Here is a tiny trained network, its code and every weight. The questions are about switching its units off for an input and a class, where a switched-off unit gives its printed mean instead of its output.

import numpy as np


def w(rows, s, z=0):
    codes = np.array(rows[::2]) - 128.0
    scale = np.full(codes.shape[1], s)
    scale[-1] = z or s
    return codes * scale


def norm(h):
    return h / np.sqrt((h * h).mean(-1, keepdims=True) + 1e-5)


def f(y):
    return y / 2 * (1 + np.tanh(0.7978845608 * (y + 0.044715 * y**3)))


def log_softmax(a):
    a = a - a.max(-1, keepdims=True)
    return a - np.log(np.exp(a).sum(-1, keepdims=True))


def net(x, mask):
    res = np.array(x, float).reshape(1, 6) / 4 @ E
    u = 0
    for l in range(2):
        y = f(norm(res) @ A[l][:, :-1].T + A[l][:, -1])
        res = res + np.where(mask[u : u + 9], y, B[l][:, -1]) @ B[l][:, :-1]
        u += 9
    return log_softmax(norm(res)[-1] @ U[:, :-1].T + U[:, -1])


A, B = {}, {}
E = w([
[170,158,134,48,98,162,160,21],'x0',
[146,163,106,174,85,136,113,123],'x1',
[145,125,135,146,133,61,148,105],'x2',
[105,74,92,154,138,130,74,65],'x3',
[133,195,125,188,254,173,155,86],'x4',
[144,127,42,115,145,114,144,148],'x5',
],0.006)
A[0] = w([
[131,171,147,96,106,118,161,175,24],'L0N1',
[158,126,160,156,133,21,174,97,125],'L0N2',
[154,200,115,182,71,120,102,119,105],'L0N3',
[135,190,150,122,136,128,172,167,74],'L0N4',
[126,154,133,101,110,135,151,103,5],'L0N5',
[123,107,132,107,122,252,125,175,71],'L0N6',
[119,87,169,52,203,98,132,136,117],'L0N7',
[151,134,250,149,116,148,109,133,94],'L0N8',
[179,150,26,82,151,109,163,184,33],'L0N9',
],0.011,0.0024)
B[0] = w([
[169,68,171,146,126,157,70,103,179],'L0N1',
[96,220,110,102,91,205,10,147,216],'L0N2',
[93,92,105,135,109,240,196,204,211],'L0N3',
[164,76,160,139,135,149,81,103,205],'L0N4',
[163,143,99,83,156,108,154,146,148],'L0N5',
[106,221,110,116,91,168,33,145,224],'L0N6',
[128,129,82,187,67,231,182,183,208],'L0N7',
[48,151,150,153,109,53,193,52,247],'L0N8',
[35,164,199,165,90,86,169,52,253],'L0N9',
],0.013,0.0037)
A[1] = w([
[146,129,161,151,85,177,182,165,104],'L1N1',
[93,94,88,112,23,121,102,115,141],'L1N2',
[100,173,85,198,173,198,122,56,147],'L1N3',
[41,69,2,138,130,148,84,51,5],'L1N4',
[105,209,152,88,126,118,146,189,146],'L1N5',
[166,36,155,176,135,158,45,43,137],'L1N6',
[47,92,133,192,128,144,75,156,231],'L1N7',
[163,121,140,87,151,186,99,199,136],'L1N8',
[125,116,100,85,91,202,129,32,181],'L1N9',
],0.0097,0.0022)
B[1] = w([
[129,104,72,135,124,156,130,102,176],'L1N1',
[89,94,199,111,253,176,119,155,219],'L1N2',
[94,70,182,85,172,139,109,170,253],'L1N3',
[136,155,166,149,59,160,131,85,178],'L1N4',
[178,119,107,142,113,117,96,96,163],'L1N5',
[181,90,112,106,95,165,138,93,147],'L1N6',
[196,163,71,112,105,70,160,104,254],'L1N7',
[102,138,174,156,133,79,141,104,149],'L1N8',
[172,149,66,173,107,41,141,153,228],'L1N9',
],0.014,0.009)
U = w([
[45,165,178,138,98,91,183,61,166],'0',
[138,211,133,112,115,150,21,157,139],'1',
[136,47,178,83,218,141,121,160,165],'2',
[126,116,61,177,100,197,193,174,138],'3',
[203,98,150,131,79,139,133,74,187],'4',
[192,159,66,130,139,3,161,141,112],'5',
[99,115,71,74,133,113,122,113,54],'6',
[94,108,81,50,136,108,122,123,2],'7',
],0.014,0.0064)

Each question gives the input, the list of numbers given to net, and the class t.
The units are the neurons (one row each of A and B). Each row of codes is followed by its name. A weight is (code - 128) times the scale printed after its matrix; where a second scale follows, it is the last column's (A, B and U).
mask holds one flag per neuron, layer by layer. A switched-off neuron (its flag False) gives its mean, the last column of its row in B, instead of its output. The means were averaged over made-up inputs and are rounded, as every weight is.
A unit's drop is (log p(t) with every unit on - log p(t) with that unit switched off) / (log p(t) with every unit on - log p(t) with every unit switched off).
The circuit of an input: a set's keep is (log p(t) with only the set's units on - log p(t) with every unit switched off) / (log p(t) with every unit on - log p(t) with every unit switched off). Starting from the 12 units with the biggest drops (on a tie, the unit counted first), units are removed one at a time, each time the one whose removal leaves the highest keep (on an exact tie, the one counted first), for as long as the keep stays at least 0.8.
circuit, biggest first: the units of the circuit, biggest drop first
most important unit: the unit with the biggest drop
k most important neurons: the k neurons with the biggest drops, biggest first
k most important neurons of layer l: the k neurons of layer l with the biggest drops, biggest first
input [-4,0,-2,-1,-2,8], class 0: circuit, biggest first => (L0N9)
input [4,6,0,5,1,5], class 3: 2 most important neurons => (L0N3, L0N8)
input [-2,-6,-8,-7,-8,-7], class 1: 3 most important neurons of layer 0 => (L0N6, L0N9, L0N3)
input [7,-5,-6,3,-4,4], class 5: 3 most important neurons of layer 0 => (L0N2, L0N3, L0N5)
input [-7,-1,-4,4,-4,0], class 5: 3 most important neurons => (L1N7, L1N3, L0N2)
input [7,6,-8,4,-7,6], class 1: 3 most important neurons => (L1N7, L1N3, L1N2)
input [6,-6,-1,-2,-6,4], class 2: 3 most important neurons => (L1N2, L1N7, L0N3)
input [1,-6,2,7,6,8], class 0: circuit, biggest first => (L1N4, L0N9)
input [4,8,6,5,1,-3], class 3: 2 most important neurons => (L0N3, L0N6)
input [7,5,-6,7,-8,1], class 2: 3 most important neurons => (L1N2, L1N7, L0N2)
input [-3,1,7,8,4,4], class 4: 2 most important neurons => (L1N4, L0N6)
input [4,8,-5,0,5,1], class 3: 3 most important neurons => (L0N3, L1N2, L0N2)
input [4,7,3,1,-6,2], class 3: 4 most important neurons => (L0N3, L1N3, L1N1, L1N9)
input [2,3,7,7,3,5], class 1: circuit, biggest first => (L0N2)
input [1,0,6,1,-7,-3], class 2: 2 most important neurons of layer 0 => (L0N6, L0N9)
input [3,-7,-3,-8,-4,0], class 4: circuit, biggest first => (L0N1, L1N3)
input [-5,-4,-8,1,6,-3], class 1: 2 most important neurons of layer 1 => (L1N2, L1N9)
input [7,4,6,-8,-2,8], class 0: 2 most important neurons => (L0N9, L1N7)
input [2,4,-2,-6,-6,6], class 0: 2 most important neurons => (L0N9, L1N3)
input [-6,2,6,8,-8,-5], class 2: 4 most important neurons of layer 1 => (L1N2, L1N9, L1N5, L1N1)
input [-3,5,-8,7,-6,1], class 1: 3 most important neurons => (L0N6, L1N3, L1N2)
input [-8,-5,2,-4,-7,-7], class 5: 2 most important neurons of layer 1 => (L1N7, L1N3)
input [-8,4,0,6,-5,2], class 5: circuit, biggest first => (L1N7)
input [-7,6,-6,-2,-6,-2], class 5: 4 most important neurons => (L1N7, L1N3, L0N2, L0N7)
input [-2,-6,-7,-3,-5,7], class 0: 2 most important neurons => (L0N9, L0N2)
input [-2,0,6,8,6,4], class 4: 2 most important neurons of layer 1 => (L1N4, L1N2)
input [-8,1,-5,1,-6,-3], class 5: 3 most important neurons => (L1N7, L1N3, L0N2)
input [8,8,7,8,4,7], class 3: 3 most important neurons of layer 1 => (L1N7, L1N4, L1N9)
input [4,-5,-5,2,7,-5], class 2: most important unit => L1N3
input [-6,-2,4,8,6,0], class 4: 2 most important neurons of layer 1 => (L1N2, L1N4)
